In the rows, 128 means zero.
Each row is followed by its class; each block has classes of its own.
[127 126 136 134  97 143 138 137 124 125 149 104 133 107 124 131 132 115
 134  93 127 135 120 109 122 137 135 141 131 124 147 131 108 145 131 152] | Z_41
[150 172 132 105 147 113 102 104 150 155 130 113  97 134 121  99  88 107
 137  93 151 123 119  79 157 156 141 137 106 145  64 187 147 178 120 135] | Z_880
[132 116 112 131  84 120 128 138 132 135 127 114 113 121 152 141 121 120
 144 148 107 149 124 133 121 123 128 138 147 131 149 112 123 144 132 121] | Z_495
[121 119 134 136 105 135 127 139 121 133 123 124 116 117 135 117 140 123
 120 112 123 133 117 117 121 127 125 130 138 124 133 120 122 144 148 148] | Z_297
[127 106 122 138 110  92 124 152 122 122 146 103 109 115 129 119 130 123
 135 133 118 147 118 140 111 103 122 128 121 137 168 119 117 138 148  98] | Z_271
[147 157 141 166  49 110 172 160 147 147 153  58 124 147  83 107 153 120
 122 110 213 104 149 132 152 127 143 110  80 125 149 144 150 169 168 113] | Z_641
[125 117 116 125 113 105 123 146 137 142 137 127 113 121 138 139 137 142
 114 136 113 138 120 153 112 115 115 138 151 124 139 110 132 140 153 127] | Z_464
[129  98  85 105 142 157 109 114 168 112 187  86 159 143 162  88 156 139
 147 130  85 157 128 168 130 171 151  70 174 143  84  82  97 125 111 101] | Z_641
[132 145 113 130 118 122 136 144 135 113 132  90 139 119 113  99 123 127
 144 116 142 149 142 136 144 148 131 144 113 134 148 131 142 116 146 157] | Z_467
[122 122 134 133 115 121 128 145 134 120 110 120 105 111 124 136 125 135
 132 117 144 135 128 129 116 124 123 141 122 123 134 148 131 125 140 158] | Z_880
[195 129 145 140 130  67 121 127 139 128 160 108  63 135 153 129  41  61
 122 140 104 178 150 166  71 129 137 110 141 117 124 198  80 160 171  74] | Z_880
[120  92 130 129 115  98 123 138 131 133 147 100 124 111 131 140 156 118
 134 120 104 136 117 123 121 121 128 143 147 139 154 109 108 147 151 120] | Z_641
[132 168 105 165 121 100  98 122 147 109 134 138 136 107 137 166  67  73
 140 151 138 145 168 120  82 132 146 134  84 135 165 107  87  92 136 174] | Z_935
[143 104 132 126  70 127 167 123 138  76 168 106 128 115 103 175 123 122
 121 135 105 121 164 208 133 146 135  99 119 136 119 133 144 162 125  60] | Z_467
[117 168 138 133 129 116 147 144 132 114 136  95 138 119 105 108 147 121
 120 123 147 125 118 172 130 139 141 135  86 118 134 113 155  96 123 139] | Z_785
[101 155 135 132  95 122 165 119 116 147 143 103 169 158 179 142 140 130
 153 139 126  83 115 181 126 144 136  98 138 152 183 115 131 101  66  44] | Z_495
[123 128 124 130 129 115 121 145 135 108 128 115 118 111 135  88 136 129
 128 128 124 134 114 174 132 130 122 135 124 116 143 105 153 117 142 134] | Z_297
[148 192  92 164  86 135 168 127 169 122 170  63 166 173 144 125 114 134
 145 110 152 114 136 130 139 134 154  91 137 172 167 105 110 125 155  90] | Z_467
[131 105  97 132  96  88  69 115 154  89 117 171  93  95 142 210 110  94
 124 158 137 147 134 131  96 128 154 124  76 143  84  84  79 137 135 126] | Z_271
[131 112 112 135  79 132 133 143 122 114 132  90 114 118 122 134 112 121
 122 135 121 134 153 142 124 131 127 136 131 137 137 122 126 151 134 110] | Z_467
[ 89 101 126  92 135 152  91 141 101 123  73 120  78 102 147 122 152 166
 105 170 124 100 158  90 170 109 114 176 137 100 112  75 130 124 121 187] | Z_785
[111 126 129 122 125 141 136 131 113 118 141 111 114 113 127 141 127 120
 129 116 107 119 119 116 129 132 124 116 131 146 140 134 119 148 139 129] | Z_271
[148 166  77 117 132 133 145 137 145  58  99 104  83 111  94 182 110 110
 137 198 134 118  85 113  97 133 115 101 121 140 129 154 108 130 133 161] | Z_880
[124  98 114 133 103 125 109 153 131 143 145 118 125 116 143 128 144 127
 128 121 119 137 132 138 107 107 123 124 136 128 142 119 122 139 150 120] | Z_464
[120 141 118 111 132 132 145 137 131 115 141 109 137 112 112 147 138 111
 120 117 114 135 127 118 128 143 125 147 130 126 142 131 112 117 130 153] | Z_935
[120 109 125  95 135 126 144 121 134  94 134  80 130 119 177 152 142 120
 125 123  59 131 128 148 154 168 128 128 163 142 165  79 104 138 106  81] | Z_297
[128 120 143 132  90 136 125 145 124 131 123 105 109  99 113 121 140 136
 142  91 123 149 140 102 117 137 124 146 106 110 128 146 116 138 142 179] | Z_891
[116 211 134 109 207  94 159 122 143 158 110 112 160 163 149 129 108 178
 143 143 120  88 110  47 163  94  73 185 162 118 228 171 113  90 129 205] | Z_41
[121 150 133 118 136  87  77 106 137 123 136 161 123  88 126 185 113 113
 144 124 124 112 107 118 107 118 117 184 178 128 154 115 123 104 124 116] | Z_41
[114 173 127 124 132 127 135 126 109 139 158 111 147 119  84 135 121 103
 130 124 129  94 114 134 113 136 118 140 140 144 136 162 146 142  73  61] | Z_271
[138  96 115 128 100 111 131 142 131 143 140 111 107 118 157 128 131 124
 143 145  97 172 115 138 119 113 122 142 162 118 153 113 125 139 137 111] | Z_495
[140 124 128 132 100 109 121 139 130 146 150 106 122 121 122 122 132 121
 140 124 102 140 130 130 107 118 131 128 140 125 142 125 115 136 130  89] | Z_891
[123 130 139 127 144  91 114 147 129 131 130  96 138 109 112 102 142 125
 136 112 131 131 116 151 129 128 129 142 101 126 132 118 143 102 143 143] | Z_641
[120 122 124 129  85 118 127 145 129 141 130 120 119 112 123 124 142 147
 141 124 105 138 123 136 115 122 122 133 140 127 143 106 133 135 138 128] | Z_891
[129 155 142 126  95  92 103 135 134 126 106 113 170 111 103 136 137 132
 155  88 135 150 168 130 111 182 132 199 146 130 168 112  99  86  81 116] | Z_891
[123 146 122 138 129 119 144 149 131 120 108 110 125 128 132  87 134 137
 119 133 141 119 113 141 147 128 122 144 106 119 152 108 145 129 130 152] | Z_297
[127 129 116 129 132 121 112 145 135  93 129 108 125 119 109  94 132 138
 138 116 146 129 115 157 139 129 132 115 102 141 143 108 147 103 150 123] | Z_271
[123 110 125 136 113  99 114 139 132 147 148 110 118 121 143 139 138 125
 122 126 118 144 121 140  95 125 122 135 140 130 153 116 115 139 130 113] | Z_464
[109 116 139 127  92 169  85 110 126 127 128 129 162  98 159 162  88 104
 152  80 133 107 178 130 127 153 135 126 123 133 148 118 140 104  75  89] | Z_41
[134 133 140 131 108 132 139 128 128 134 139 124 110 111 112 137 134 118
 130 105 121 129 124 112 119 137 132 142 110 113 118 153 118 153 131 144] | Z_891
[120 190 131 114 181  60 169 133 120 187 167 153 173 120  93 155 156 112
 124 136 116 151  67 142 112 117 126 153 148 115 142 120 149  75  99  95] | Z_935
[146 116 115 132  83 107 135 136 138 139 142 112 120 131 154 138 125 123
 146 143 109 165 121 145 110 127 129 131 160 128 147 119 112 138 127  95] | Z_495
[102 174 127 120  95 146 122 112 122 158 144 144 158 124 119 122 127 106
 154 122 156  96 129 122 109 145 125 122 119 138 104 181 151 141  82 117] | Z_785
[123 119 144 120 127 148 146 165  95 103 134  76 135  96  96 129 147 106
 148 128  97  87 149 120 169 109 132  92 110 145 177 118 154 129 191 136] | Z_641
[134 156 121 125 150 103 113 149 133 124 129 104 131 127 110 106 134 133
 123 128 141 112 115 150 131 123 126 133 105 130 140 122 148 107 141 129] | Z_464
[147 198 130 162 137  93 166 135 123 110 136 116 124 155  80 140 107 141
 101 183 111  73  67 185 103  79 129 120 123 138 136 114 150 109 121  85] | Z_495
[124 103 113 123 113  90 137 138 130 139 150 116 115 120 136 135 133  92
 122 146 120 159 113 134 110 132 129 134 124 129 167 119 110 138 134 117] | Z_935
[116 160 144 168 117  89 194 149 118 145 147 105 136 142 171 115 145 150
 131 128 156  82 117 157 124  98 132 141  92 119 168 124  88 139 131 132] | Z_641
[151 185 107 114 171 110 171 147 169 159 168  56 123 154 100 120 146 110
  98 135 122 172  99 123 130 139 139 125 144 106 103 156 122 127 128 129] | Z_880
[145 121 130 127  86 141 137 133 122 117 119 127 108 106 133 160 124 127
 147 122 116 152 120 121 126 133 129 126 144 124 124 127 127 134 149 139] | Z_495
[116 159 132 134 114  98 124 113 115 108 102 111 160 166 152 118 104 169
 158 154 146  63 163 120 143 128 119 118 121 175 190 126 103 101 111 115] | Z_467
[124 125 122 117  87 116 124 159 139 143 131 107 111 121 141 125 133 131
 135 120 130 135 142 148 120 114 125 135 162 128 134 143 129 137 153 111] | Z_880
[126 127 136 120 109 135 135 126 116 128 127 104 101 103 128 156 128 109
 130 128 105 149 121 116 125 149 127 150 134 116 121 137 124 144 117 156] | Z_495
[129 118 146 139 119 127 136 128 115 126 111 127 112 119 148 132 124 123
 111 108 116 142 119 117 116 144 128 138 132 119 128 118 101 137 128 145] | Z_297
[148 168 129 123 122 136 140 105 141 109 176 126 181 123 126 173 105 126
 151 120  99 144 123 172  92 156 140  61 149 131 109 119 115  81  84  76] | Z_41
[142 145 133 134 142 102 126 146 133 121 132 114 122 114 115  83 134 123
 129 118 134 144 103 149 128 123 123 135 111 110 130 132 149 116 148 140] | Z_297
[122 108 133 130 114 119 126 137 116 104 139 117 104  96 118 138 135 113
 127 107 130 140 115 142 115 135 131 137 107 130 129 130 117 143 130 118] | Z_271
[122  97 128 127 123 147 113 120 131 111 122 137 109 108 151 122 135 124
 130 111 128 129 114 119 128 136 122 130 124 118 119 129 125 145 126 142] | Z_297
[128  92 146 126 166 125 186 120 111 152 131 124 101 128 159  81 136 145
 157 148 119 175 132  90 170 150 102 173 148  86 197 166 132 165 113 201] | Z_495
[127 140 137 130 128 131 134 134 127 133 136 111 126 111 116 160 126 124
 114 108 121 132 134 126 112 142 118 136 127 121 132 141 130 131 128 147] | Z_464
[121 142 131 142 118 132 133 141 124 130 133 131 131 117 110 140 132 129
 115 102 137 107 108 139 104 125 122 136 113 132 126 146 137 136 136 144] | Z_464
[121 160 139 134 107 113 102 141 113 120 123 106 131  97 119 121  92 136
 154 110 124 105 153 159  99 126 117 165 157 139 139 141 141 117  81  80] | Z_880
[123 125 136 127  93 115 122 132 117 137 158 132 135 108 133 146 129 108
 144 133 115 130 126 140 110 127 134 119 163 131 161 111 120 129 136 106] | Z_41
[116 159 139 156 123 114 192 160 108 133 152 143 147 126  96 118 124 121
  94 161 138  84 136 252 103 121 113 152 115  97 163 145 176 137  84  75] | Z_464
[149 182 131 116 124  66 173 137 131 129 168 100 125 121  98 169 164  95
 134 130  75 141  59 127 105 136 150 114 120 148 134 126  89 143 160 113] | Z_891
[124 156 141  97 146  85 177 150 104 168 131 132 141 141  82 106 128 123
 111 158 106 150 128 129 122 144  87 174 181 109 175 181 132 128 127 155] | Z_935
[130 151 138 135 128 110 122 151 127 126 126  96 122 113 102  96 136 131
 131 114 127 127 124 147 126 125 134 140  92 114 145 116 143  97 141 144] | Z_891
[127 136 131 130 139 117 142 138 123 170 163 127 160 130 151 101 151 136
 146 115 129 147 124 138 109 103 124 151 163 105 142 137 118 103  92  72] | Z_785
[134  80 128 131  98 102 132 148 121 146 155 108 121 112 158 117 149 121
 152 120 118 157 130 139 108 122 128 124 150 123 145 126  93 149 148 104] | Z_641
[171 152 147 158  86  27 155 177 143 148 145  85 136 118 107 157 100 113
 111 129 108 201 122 171  92  89 136 130  91 109 176  89 123  95 171 102] | Z_41
[153 178 124 143  93 133 210 143 114  92 151 104 140 125 108 134 107 107
 136 147 112 167 100 181  79 188 130  94 163 125 170 135  93 124 130 151] | Z_41
[132 138 136 125 176  87 169 134 122 171 203 139 186 141 100 127 203  76
 135 119 132 114  79 149 103 126 141 160 187 122 157 178  88 124 106  40] | Z_641
[ 86 137 116 108 115 141 106  92 130 145 134 159 142 138 142 168 142  88
 138 179 136  59 137  98 123 146 108 118 166 145 161 168 126 158  82 103] | Z_297

A new block, with new classes.
[ 77 137  83  65 128 104 133  90 120 116 133 145  93 101 182  73  71  86
 169 134  83 111  86 108 139 127  59 137 153 126 111  68 183 141 172 184] | Z_697
[124 114 109 146 146 189  53 143  82 203 146 160 129 157 224 105 170 122
 119 123 106 115 124  87 122 145 120  76 112 117  95 118 102 125 123 123] | Z_780
[182  98  98 135  61 137 237  98 127 113 154 151  62  92  49 147 103 116
 160 116 108  84 117 169 156  83 106 123 116  88 111 124 149  75 125  99] | Z_13
[131  95 146 122 166 104 126 116 162 141 146 178 147 101  93 103 106  94
 101 103  80 156 101 171 166 157 153 137 105  95 150 153 138 125 141 163] | Z_867
[102 149 136 167 136 113 142  74 142  88 113 113 122 156 173  99 115 146
 163 123 157  72 133 126 129 186 137  80 158 134  72  93 125 114 105 102] | Z_668
[120 108 111 145 164 116  88 162  96 182 123 163 137 128 102 125 151  34
 153  74 159  42 116 123 168 170 132  71 121 149 116 123 148  99 149 102] | Z_780
[138  84 110 158 180 148 154 170  87 103 152  77 129  90 174 154 102 102
 101 156 136 138 100  67 120 185 122 136 137 128 135  76  77 153 139  91] | Z_368
[120 151 137 138 160  99 195 182 102 167 139  96 118 133 136 166  76  24
  77 100 174  41 125  83 136 115 141 207 140 115 140 192 193 133 167 161] | Z_780
[122 121 125 117 143 121 143 145  54 180 135 125 128 142 180 190 133 113
 135 115 120 151 125  94 119  91 119 146 149 194 151 141 167 153 167 125] | Z_544
[115 145 200 149 109  82 137  93 108 104 121 106 116 142  83 124  94  76
 126 124 118 107 136 118 171 138 178 168  87  86 166  97 168 102 147 164] | Z_407
[153 170 184 203 153  94  94 161  41 142 109  87 104 148  89 142 136 186
 134 145 130 170 136  54 142 109 117  84 130 116  97 104 130 138 118 162] | Z_697
[144 139 145  93 225 133  34 156 125 144 156 128 102 150 180  95 127  62
 108 117 116 109 133 133 107 161 186  97 108 153 148 112 157 145 142 128] | Z_668
[120 108 138  89 102 106 188  99 106 103 119  94 120 109  41 141 153  54
  86 123 135 150 156  88 108 111 121 233 128 137 149 115 114 160 118 152] | Z_31
[ 92 124 157 156 217  96 134 150 168 189 115  74  83  62  79 117  70  38
  94 158 205 123  92 111 214 145 142 115 119  83  65 193 105 177 111 161] | Z_780
[125  92 126 158 161 112 186 139 129 130 169 105 168 105 142 142 108 165
 114 172 132 162 125  86  93 185  98 160 138 130 104  84  96 123 140 110] | Z_668
[151 182 103 103  92 100 164 151  52 112 120 173 128  77 141  95 130  78
 127 136  64 183 150 121 143 153 124 142  93 151 105 111 159  83 191  97] | Z_28
[ 92  95 140 130  71 135 138  69 136 143  80 100  61 105 119 150 104 153
 166 184 110 131 165 134 103  98  88 140 144 138 123  81 121 128 107 152] | Z_544
[ 76 138  99 150 118 152 181 102 118 154 127 141 126  89 137  84  63 117
 152 100  98 135  81 126 129 136 113 127 199 132  89 144 181 146 158 134] | Z_780
[114  92 169 137 115  46 166  81  64 168 150 109  86 140  98 135 133 123
  99 146 119 181 186  58 130 163 180 231  71 110  82 126 142 144 188 160] | Z_31
[135 111 123 136 151 125  43 139 144 132 109 153 138 134 144 103 147 125
 165  77  53 167 136 107 156 121 176  77 156 195 152 162  86 119 119  89] | Z_780
[150 180 108 180 119 157 145  92  49 192 102 167 127 102 180 114 125 206
 133 126 115 162 120 123 132 121 136  19 118 122  66 104 153 114 127 153] | Z_867
[111 161 114 127 121  73 149  99  52  83 162 148 135 153  99 135 134 115
 159  82 122  98 105  72 132 132 109  99 145 136  64 109 197 130 158 137] | Z_668
[139 184 126  96 170 155 151 191 140 147 119 154 157 112 215 114 128 152
  94 221 144 230 207 107  81 140 118 184  86 166 152 131  87 136 116  94] | Z_697
[148 111 142 108  86 156 125 106 105 162 170 149 153 200 107  93 143 167
 123 135 128 206 156 151 101 162 134 185 113  66 168 119 116 122 141  84] | Z_544
[199 136 102  95 122  89 181 118 120  62 141 127 107  86  90 123 121 134
 122  87 100 110 108 135 171 102 150 138 106 120 244 177 140 137 130 112] | Z_407
[139 125 124 125 155 175 165 125 129 163 157  90 167 126 168 135 162 121
  87 142 168 187 142 181  82 193 103 182 119 163 164 152  78 187 133  73] | Z_668
[104 136 173 121 174 126 129 147  85 184 164 131  79 178 153 145 140 107
 134 144 135 118 134  85  93 138 118 146 134 219  91  87 147 112 160 146] | Z_13
[103 153 143 184 121  73 177 175  98 109  79 113  52  60 113  83  92  76
 128 122 104 137 110 103 185 167 104 161 163 127  90 163 150  79 150 121] | Z_28
[213 137  99 104 109 100 213  43  97 173 180 162 109 110 178 111 110 131
 107 184 152 113 135 137 148 183 206 115  78 115  42 133 125 134 184  95] | Z_544
[186 155 126  93 123  94 157 119  32 144 132  93  89 171 139 112 188 110
 104  80  98 182 163 106 175  84 102 162  79 112 152 159 112 126 117 108] | Z_668
[131 165  85 102 122 150 140 100  95 125 131 142 148 124 149 137 201 142
 138  94 161  94 117 154 104 126  54  85 124 194 148 140 115 164 124 124] | Z_668
[110 106  88 169  72 118 126  71 111 201  69 103 118  95 229 132 126 159
 155 156 111 124 157 153 115 178  95 144 129 170 112  92 103 126 180 151] | Z_697
[116  68 135 179 108 126 170 150 100 100 143 152  60 129 123 114 104 105
 109 121  98 104 174  99 141 202 133 189 105  32 110 105 146  92 139 113] | Z_605
[105 150 159 106 202  86 104 142 118 217  89 129 105 181 137  63 111 141
 107 153 139 172 177  84 113 115 188 173 145 149  98  99 184 124 115 183] | Z_697
[126  78 161 145 161 125 100 189  63 171 144 133  96 145  79 149 168 106
 126  46 108 158 123  89 159 107 108 120 123 132 213 126 138 100 102 125] | Z_867
[121  91 171 154 121 138 187 139 142 148 121 201 119  92  83 170 148 168
 164 122  94 151 162 144 133  38 129 140  79 158 177 149 143  99 121 129] | Z_31
[155 119 115 132 191  97 111 133  46 160 109 145  94 166 132 113 162  68
  97  41 110  74 110 147 162 163 135 103 146 121 133 157 191 143 120 140] | Z_867
[ 83 163 142 152 142  98 198 107  98 129 131 154 132  90 134 101  68 108
  96 129 187 168 151 101 149 196 236 152 145 138 100 164 197 148 167 110] | Z_544
[132 119 129 200 145  95 153 108  92 149  84 135 173 115 128 104 117 228
 116 123 109 100 110 109 159 131  97  87 134  73 131  76 139 115 133 222] | Z_697
[162 106  62 109 138  93 186  95 127 140 193 185 187 110 141 128 157 193
 133  76 139  67  83 118 116 143 129  97 130 177 145 137 143 125 179 142] | Z_668
[101 128 126 154 140 125 181 114 132 111 158 169 188 121  95 109 104 174
 137  88 140 126  65 123 124 147 157 133 177 136 171 138 189 137 143 134] | Z_407
[156 138 172 137 168 110  77 165 121 171 139 135 177 109 145 170 108  58
 100 158  88 162 108 141 148 115 168 158  60 137 169 135 139 124 189 169] | Z_407
[107  93 122 153 127 190  97 156  48 109 154 177 129 152  91 144 174 112
 166  58 134  89 118 149  98 158 121  81 121 141 186  80 178 137 141  75] | Z_368
[131 165  91 133  98 145 236 101  96  95  86 159 138  54 180 116 134 133
 117 151 115 144 145  92 110 125 103 146 137 183 107 113  99 120 130 119] | Z_31
[136 115 109 170 125  59 190 140  74  65 115 154  92  92  40 125  83 156
 128 116  85 122 140  92 164 158  96 132 123  44  84 114 171 119 161 165] | Z_605
[157 115 175 170 149 115 113 138  90 108 113 111  64 164  70 144 167 128
 112 118 109 128 155  97 151 131 127 122 122 104  89 127  95 149  90 141] | Z_605
[102 141 188 199 165 139 109 160  98 161 116 119 173 142 152 150 134 136
 130  87 131 196  95 119 173 115 167 123 137 161 187 165 133 135 129 115] | Z_407
[157 107 113  66  86  87 142  64 148 100 109 141  48  91  51  87 181  77
 120 129 139  77 161 100 156 109 138 150  73 122 135 119  76 111  99 155] | Z_31
[144 111 109  84 110 125 126  66 108  39 113 140 112  75  65 110 140 102
 118 123 116 141 162 134 168 145 167  75  99  98 172  98 109 164  82 106] | Z_544
[ 57 129 135 105 138 113 201  79  86 113 125 153 100 101  54  83 148  97
 161 101 150 137 105  91 150 131  94 123 184 191  87  77 178 163  95 138] | Z_697
[118 107 133 159 120 143 196  71 106 135 124 128 182 104 159 148 126 187
  90 134 133 139 129 133 102 170 155 144 160 163 157 123 124 175 148 149] | Z_544
[122 146  59 112  53 105 188 150  91  90 187 133 127 128  93 113  93 186
 170  91 168 186 142  86  96 156 158 154 164  95 156 149 193 112 166  29] | Z_28
[113 103  94 129 123 124 181  75  94  81 190 100 188  86 144 176 115  57
 117  56 117 116  63 112 129 154 159 130 177 179 130 125 162 191 176 116] | Z_668
[ 94 126 129  97 150  57 169  66 129 112 126 152  86 122  84  84 107 169
 167 171 157  70 163 109 112 183 121 118 122 146  87  50 179 140 136 162] | Z_697
[114 145 145 125 152 117 104 103  82 155 125 159 115 167 146 128 169 124
 136  87  97 141 110 139 132 142  93 106 145 177 107 153 145 156 130 147] | Z_867
[115 147 116 126 174  96 191 136 126  73  87  94 126 139 140  91  90 169
 111 115 116 113 175  65 107 156 144 155 201 158 164 136 130 142  93 111] | Z_780
[115 175 165 130 137  42 115 119  92  57 101 126 142 152 108 174 119  56
 104 144 110  94 179  90  94 160 152 198 110 157  98 147 170 160 193 175] | Z_31
[111 110 129 130 156 117 126  87 123 116  99 132 113 164 107 170 121 110
 120 129 142 109 196 158 134 132 195 115 105  87  72 121 178 193 103 140] | Z_605
[115 161 110 133 121  82 195 147  80  57 110 111 182  70 162 199 118 146
 128 120 113  77 119  83 129 110  76 107 129 181 184  96 145 130 173 168] | Z_28
[110 165 105 112 155 154 119  99 111 160 128 200 110 144 252  86 130 204
 163 161  86 157 126 139 104 153  64  64 122 154  79 105 128 124 130 130] | Z_867
[126 152  87 102 171 144 119 159 127 138 110 137 164  94 158 101  90 141
  85 176 145 140 108  76  71 146 122 125 189 150 134  92 132 138 134 169] | Z_544
[164  92  86 120 167 139 151 152 102 114 112 157 110  84 164 183 162 113
  80 130 105  94 198  90 121  58 189 103  80 125 131 136 158 126  51 123] | Z_668
[111  82 142  96 161 138 152 176 148 115 189 150  83 114 118 107 117  77
 116 109 103 112 123  47 150 105 129 167 124 113 178 146 117 108  99 111] | Z_780
[105 118 139  93 108  94 184  91  80 138 109 129 101 130 158 101 149  86
 142 107 107 144 155  66 167 105 105 178  94 153 145  77 103  89 143 142] | Z_31
[145  96  65  83 142  67 126 145 155  49 124 110 130  81 131 177 136 123
 174 120 108  73 108 101 139 121  93  80 159 195 168 113 102 134 129  95] | Z_28
[107 126 118 167 155  81 198 137 134  77 139 204 126  89  65 124 127 192
 125 121 106 161 129 136 143 173 115 138 148 166  93 206 145 142 143 122] | Z_13
[147 163 143 144  99 151  74 131 119 150 130 140  94  75 119 120 114 138
 122 162 140 190 143 128 111 144 183  98 108 153 144 157 111 138 159 121] | Z_544
[175 154 115 118 123  82  98 163 122 118  89  76  53 122  92 102  84 109
 127 167 147  99 165  85 116 132 153 153 116  80 166 102 144  78 110 125] | Z_407
[124  92 112  95 174  81  27 163 126 138  81 106  94 106 101  86 127  28
 112  83  93 112 185 120 166 182 167 139 100 130 212 132 114 120 142 129] | Z_780
[129 131 140 145 183 150 159 135 111 101  87 154 158 104 152 120 130 195
 147 117  83 163 132 101 171  47 125  49 140 143 172  77 128 131  53 145] | Z_697
[114 109 159 126 110 156 121  87 114 172 126 128 102 107 173 147 149 161
  71 212 137 176 204  82  80 142 189 160  86 149 119 104  95 154 111 161] | Z_544
[201 159 102  93  79 156 150  89 116 109 124  80  76 135 133 116 118  82
 103 107 128  62 156 176 111  93 137 139  92  58 177 123 148 122 112 129] | Z_668
[113 117 142 171 131 144 125 175 105  87  92 141 126 100  68 129 128 153
 108  90 100 145 133  87 129  80 148 137 137 120 194 132 135 113 104 163] | Z_368
